Here is a tiny trained network, its code and every weight. The questions are about switching its units off for an input and a target symbol, where a switched-off unit gives its printed mean instead of its output.

import numpy as np


def w(rows, s, z=0):
    codes = np.array(rows[::2]) - 128.0
    scale = np.full(codes.shape[1], s)
    scale[-1] = z or s
    return codes * scale


def f(y):
    return y / 2 * (1 + np.tanh(0.7978845608 * (y + 0.044715 * y**3)))


def softmax(a):
    e = np.exp(a - a.max(-1, keepdims=True))
    return e / e.sum(-1, keepdims=True)


def log_softmax(a):
    a = a - a.max(-1, keepdims=True)
    return a - np.log(np.exp(a).sum(-1, keepdims=True))


def net(x, mask):
    ids = ['βεηθξσφψ'.index(c) for c in x.split()]
    T = len(ids)
    res = E[ids] + P[:T]
    u = 0
    for l in range(3):
        q, k, v = (res @ M[l].T for M in (Q, K, V))
        z = softmax(np.where(np.tri(T) > 0, q @ k.T / 3**0.5, -1e9)) @ v
        res = res + np.where(mask[u], z, O[l][:, -1]) @ O[l][:, :-1]
        u += 1
        y = f(res @ A[l][:, :-1].T + A[l][:, -1])
        res = res + np.where(mask[u : u + 12], y, B[l][:, -1]) @ B[l][:, :-1]
        u += 12
    return log_softmax(res[-1] @ U[:, :-1].T + U[:, -1])


Q, K, V, O, A, B = {}, {}, {}, {}, {}, {}
E = w([
[89,23,80,125,132,114],'β',
[46,234,141,73,52,136],'ε',
[78,116,191,91,85,186],'η',
[102,5,120,123,77,20],'θ',
[80,241,36,137,115,102],'ξ',
[120,92,110,199,189,45],'σ',
[203,132,131,218,98,76],'φ',
[97,118,92,160,182,154],'ψ',
],0.012)
P = w([
[138,157,123,76,129,89],'0',
[114,148,117,123,104,129],'1',
[183,149,135,76,162,83],'2',
[90,147,126,133,83,150],'3',
[193,170,130,55,174,69],'4',
[82,128,124,161,80,163],'5',
[210,176,134,42,189,72],'6',
[67,125,118,174,68,167],'7',
[231,180,128,41,205,65],'8',
[48,128,126,178,59,185],'9',
[243,189,131,31,213,61],'10',
[48,127,115,203,65,199],'11',
[254,200,130,22,220,60],'12',
[47,133,124,211,45,216],'13',
],0.0076)
Q[0] = w([
[132,126,135,130,109,101],'0.h0',
[134,102,94,142,85,162],'0.h0',
[207,137,118,4,199,97],'0.h0',
],0.024)
K[0] = w([
[135,129,116,133,141,169],'0.h0',
[73,140,170,180,148,107],'0.h0',
[222,147,140,5,202,96],'0.h0',
],0.02)
V[0] = w([
[70,50,72,71,252,209],'0.h0',
[145,54,178,45,12,174],'0.h0',
[167,29,180,112,155,49],'0.h0',
],0.011)
O[0] = w([
[128,121,223,233,114,76,1],'0.h0',
[226,219,149,140,254,126,54],'0.h0',
[48,142,131,243,93,236,162],'0.h0',
],0.0065,0.007)
A[0] = w([
[119,146,145,163,139,170,151],'0.n0',
[225,117,147,132,95,49,77],'0.n1',
[152,104,156,97,175,203,16],'0.n2',
[107,86,208,109,63,135,108],'0.n3',
[196,155,157,159,87,169,42],'0.n4',
[133,89,188,89,109,166,3],'0.n5',
[164,60,136,115,155,63,115],'0.n6',
[111,33,134,79,171,176,96],'0.n7',
[149,144,172,142,116,91,149],'0.n8',
[140,141,121,89,130,190,23],'0.n9',
[99,77,80,111,250,160,117],'0.n10',
[130,177,166,90,153,141,33],'0.n11',
],0.018,0.0035)
B[0] = w([
[178,103,48,123,119,156,159],'0.n0',
[101,116,74,148,98,177,141],'0.n1',
[148,170,141,64,255,153,125],'0.n2',
[98,116,146,106,196,177,244],'0.n3',
[80,114,121,58,118,109,132],'0.n4',
[106,140,40,128,140,116,74],'0.n5',
[139,138,173,119,154,58,162],'0.n6',
[73,137,174,69,140,125,207],'0.n7',
[160,80,52,182,150,81,89],'0.n8',
[133,80,134,157,122,110,252],'0.n9',
[83,139,77,109,44,105,191],'0.n10',
[49,82,130,130,119,134,253],'0.n11',
],0.017,0.0017)
Q[1] = w([
[251,170,163,152,198,163],'1.h0',
[200,165,156,52,205,144],'1.h0',
[199,138,140,210,161,132],'1.h0',
],0.021)
K[1] = w([
[4,64,143,123,189,100],'1.h0',
[69,139,77,70,192,169],'1.h0',
[55,130,193,188,159,64],'1.h0',
],0.022)
V[1] = w([
[53,183,144,173,122,130],'1.h0',
[151,111,156,78,114,103],'1.h0',
[252,49,117,91,125,119],'1.h0',
],0.0038)
O[1] = w([
[172,134,102,151,147,71,39],'1.h0',
[89,211,150,223,86,231,109],'1.h0',
[9,172,209,78,125,243,250],'1.h0',
],0.0012,0.0017)
A[1] = w([
[113,105,181,133,176,116,3],'1.n0',
[134,148,114,127,173,160,132],'1.n1',
[176,129,186,177,152,75,50],'1.n2',
[165,141,133,197,144,109,185],'1.n3',
[213,119,92,226,77,140,193],'1.n4',
[165,139,135,130,125,136,107],'1.n5',
[170,160,100,103,125,122,104],'1.n6',
[187,192,217,144,96,192,85],'1.n7',
[254,130,97,236,77,137,18],'1.n8',
[162,59,200,205,155,217,73],'1.n9',
[111,161,171,131,63,220,159],'1.n10',
[124,155,183,82,125,133,180],'1.n11',
],0.013,0.0069)
B[1] = w([
[212,151,68,190,144,203,150],'1.n0',
[154,182,111,87,175,217,134],'1.n1',
[61,162,99,135,107,173,129],'1.n2',
[169,182,215,93,140,155,142],'1.n3',
[255,161,192,48,64,246,255],'1.n4',
[229,175,115,94,99,148,119],'1.n5',
[154,222,155,148,133,233,141],'1.n6',
[177,227,80,186,142,198,119],'1.n7',
[6,75,62,173,176,14,191],'1.n8',
[204,208,88,69,254,193,163],'1.n9',
[82,87,89,73,118,166,209],'1.n10',
[122,87,86,207,122,140,160],'1.n11',
],0.014,0.0085)
Q[2] = w([
[18,9,159,108,237,217],'2.h0',
[127,2,16,134,158,175],'2.h0',
[251,162,17,66,194,216],'2.h0',
],0.018)
K[2] = w([
[134,84,251,159,89,44],'2.h0',
[230,65,120,177,100,146],'2.h0',
[139,78,150,35,12,180],'2.h0',
],0.024)
V[2] = w([
[107,6,168,119,144,119],'2.h0',
[199,140,67,119,127,101],'2.h0',
[84,166,104,143,117,153],'2.h0',
],0.0025)
O[2] = w([
[99,142,146,248,128,215,187],'2.h0',
[114,156,149,114,174,158,254],'2.h0',
[97,104,129,162,117,157,97],'2.h0',
],0.0018,0.00064)
A[2] = w([
[197,106,210,164,177,100,152],'2.n0',
[124,173,131,119,130,87,113],'2.n1',
[165,228,159,125,156,3,64],'2.n2',
[158,223,55,136,106,41,170],'2.n3',
[172,143,197,125,161,84,167],'2.n4',
[222,153,97,231,126,59,71],'2.n5',
[191,137,184,224,235,37,111],'2.n6',
[160,185,115,111,143,154,1],'2.n7',
[167,153,236,150,72,10,143],'2.n8',
[116,136,147,139,142,92,156],'2.n9',
[123,158,140,146,138,24,104],'2.n10',
[154,91,135,254,148,40,125],'2.n11',
],0.01,0.0079)
B[2] = w([
[130,139,155,168,145,89,196],'2.n0',
[142,142,150,152,129,109,115],'2.n1',
[139,69,117,151,118,198,141],'2.n2',
[113,204,154,186,129,109,190],'2.n3',
[153,117,158,157,153,80,165],'2.n4',
[82,94,184,76,144,140,141],'2.n5',
[92,214,104,140,55,141,194],'2.n6',
[112,92,142,139,99,84,252],'2.n7',
[94,162,94,1,134,87,165],'2.n8',
[136,148,90,139,103,71,125],'2.n9',
[196,114,69,63,141,99,138],'2.n10',
[215,78,70,217,151,138,188],'2.n11',
],0.023,0.0037)
U = w([
[147,118,157,137,152,68,123],'β',
[17,62,119,143,79,36,204],'ε',
[107,227,105,143,126,92,145],'η',
[148,145,61,105,136,57,23],'θ',
[206,152,125,82,54,155,167],'ξ',
[111,183,129,52,145,60,3],'σ',
[139,114,78,172,122,97,45],'φ',
[120,162,84,94,254,146,167],'ψ',
],0.0046,0.0045)

Each question gives the input, a string of symbols that net reads in full, and the target symbol t.
The units are the heads (3 rows each of Q, K, V and O) and the neurons (one row each of A and B). Each row of codes is followed by its name. A weight is (code - 128) times the scale printed after its matrix; where a second scale follows, it is the last column's (O, A, B and U).
mask holds one flag per unit, layer by layer, with each layer's heads first. A switched-off unit (its flag False) gives its mean, the last column of its rows in O or B, instead of its output. The means were averaged over made-up inputs and are rounded, as every weight is.
A unit's drop is (log p(t) with every unit on - log p(t) with that unit switched off) / (log p(t) with every unit on - log p(t) with every unit switched off).
The circuit of an input: a set's keep is (log p(t) with only the set's units on - log p(t) with every unit switched off) / (log p(t) with every unit on - log p(t) with every unit switched off). Starting from the 12 units with the biggest drops (on a tie, the unit counted first), units are removed one at a time, each time the one whose removal leaves the highest keep (on an exact tie, the one counted first), for as long as the keep stays at least 0.8.
circuit, biggest first: the units of the circuit, biggest drop first
unit that matters most: the unit with the biggest drop
top k neurons: the k neurons with the biggest drops, biggest first
top k neurons in layer l: the k neurons of layer l with the biggest drops, biggest first
input φ σ θ σ θ η θ σ ε η φ ψ σ θ, target η: top 3 neurons : (2.n6; 0.n3; 1.n4)
input θ φ σ β θ ε θ φ η η φ σ β ψ, target ψ: circuit, biggest first : (0.h0; 0.n3; 1.n9; 0.n10)
input θ φ φ φ η θ η σ ψ, target σ: top neuron : (2.n8)
input ε β φ φ φ ε, target ε: circuit, biggest first : (0.n11; 1.n4; 0.h0)
input ε ξ σ σ η φ φ ξ σ β σ β σ σ, target β: top 2 neurons : (1.n4; 1.n3)
input σ φ η ψ, target ε: circuit, biggest first : (1.n4; 1.n9)
input ψ β β ξ φ φ ξ θ φ β, target ξ: top 2 neurons : (1.n4; 0.n0)
input σ θ ψ β θ σ σ φ ψ, target ψ: top 3 neurons : (1.n9; 0.n3; 1.n4)
input σ σ σ φ σ ε φ φ σ σ θ ε η η, target ψ: top 3 neurons : (0.n2; 0.n11; 1.n4)
input β θ ψ β, target ξ: top 2 neurons : (1.n4; 0.n10)
input σ ψ σ θ θ φ φ σ φ φ σ φ θ, target ψ: circuit, biggest first : (0.h0; 0.n3; 1.n9)
input φ ψ ε η θ ε ψ ψ φ ψ, target η: top 4 neurons : (2.n6; 1.n4; 1.n10; 0.n3)
input φ σ β φ β θ σ η η ψ φ β, target η: top 4 neurons : (2.n6; 0.n3; 1.n4; 1.n10)
input σ β φ φ ξ φ η η η ξ ξ θ ψ, target φ: top 3 neurons in layer 1 : (1.n11; 1.n4; 1.n0)
input β σ φ φ ε, target ε: circuit, biggest first : (0.n11; 1.n4)
input σ ξ ξ φ φ φ φ φ φ σ ξ β σ, target φ: top 2 neurons : (2.n11; 0.n6)
input θ ε φ σ ψ θ, target ψ: circuit, biggest first : (0.n3; 1.n9)
input σ ξ σ, target ψ: circuit, biggest first : (0.h0; 0.n3; 1.n9)
input θ θ ξ ξ β σ, target φ: top 3 neurons : (2.n11; 1.n4; 0.n6)
input β θ ε σ σ, target θ: unit that matters most : 1.n4
input σ φ ε φ β φ σ β, target ε: unit that matters most : 1.n4
input η ψ θ σ, target η: top 3 neurons in layer 1 : (1.n4; 1.n10; 1.n9)
input β β η β σ, target σ: top 2 neurons : (2.n8; 1.n3)
input φ β ε β β, target θ: top 2 neurons in layer 1 : (1.n4; 1.n10)
input σ φ φ φ φ β φ φ σ ψ, target ε: top 2 neurons : (1.n4; 1.n9)
input β ε β, target β: top 2 neurons in layer 2 : (2.n4; 2.n0)
input β φ β ε ξ ε ξ β, target θ: unit that matters most : 0.h0
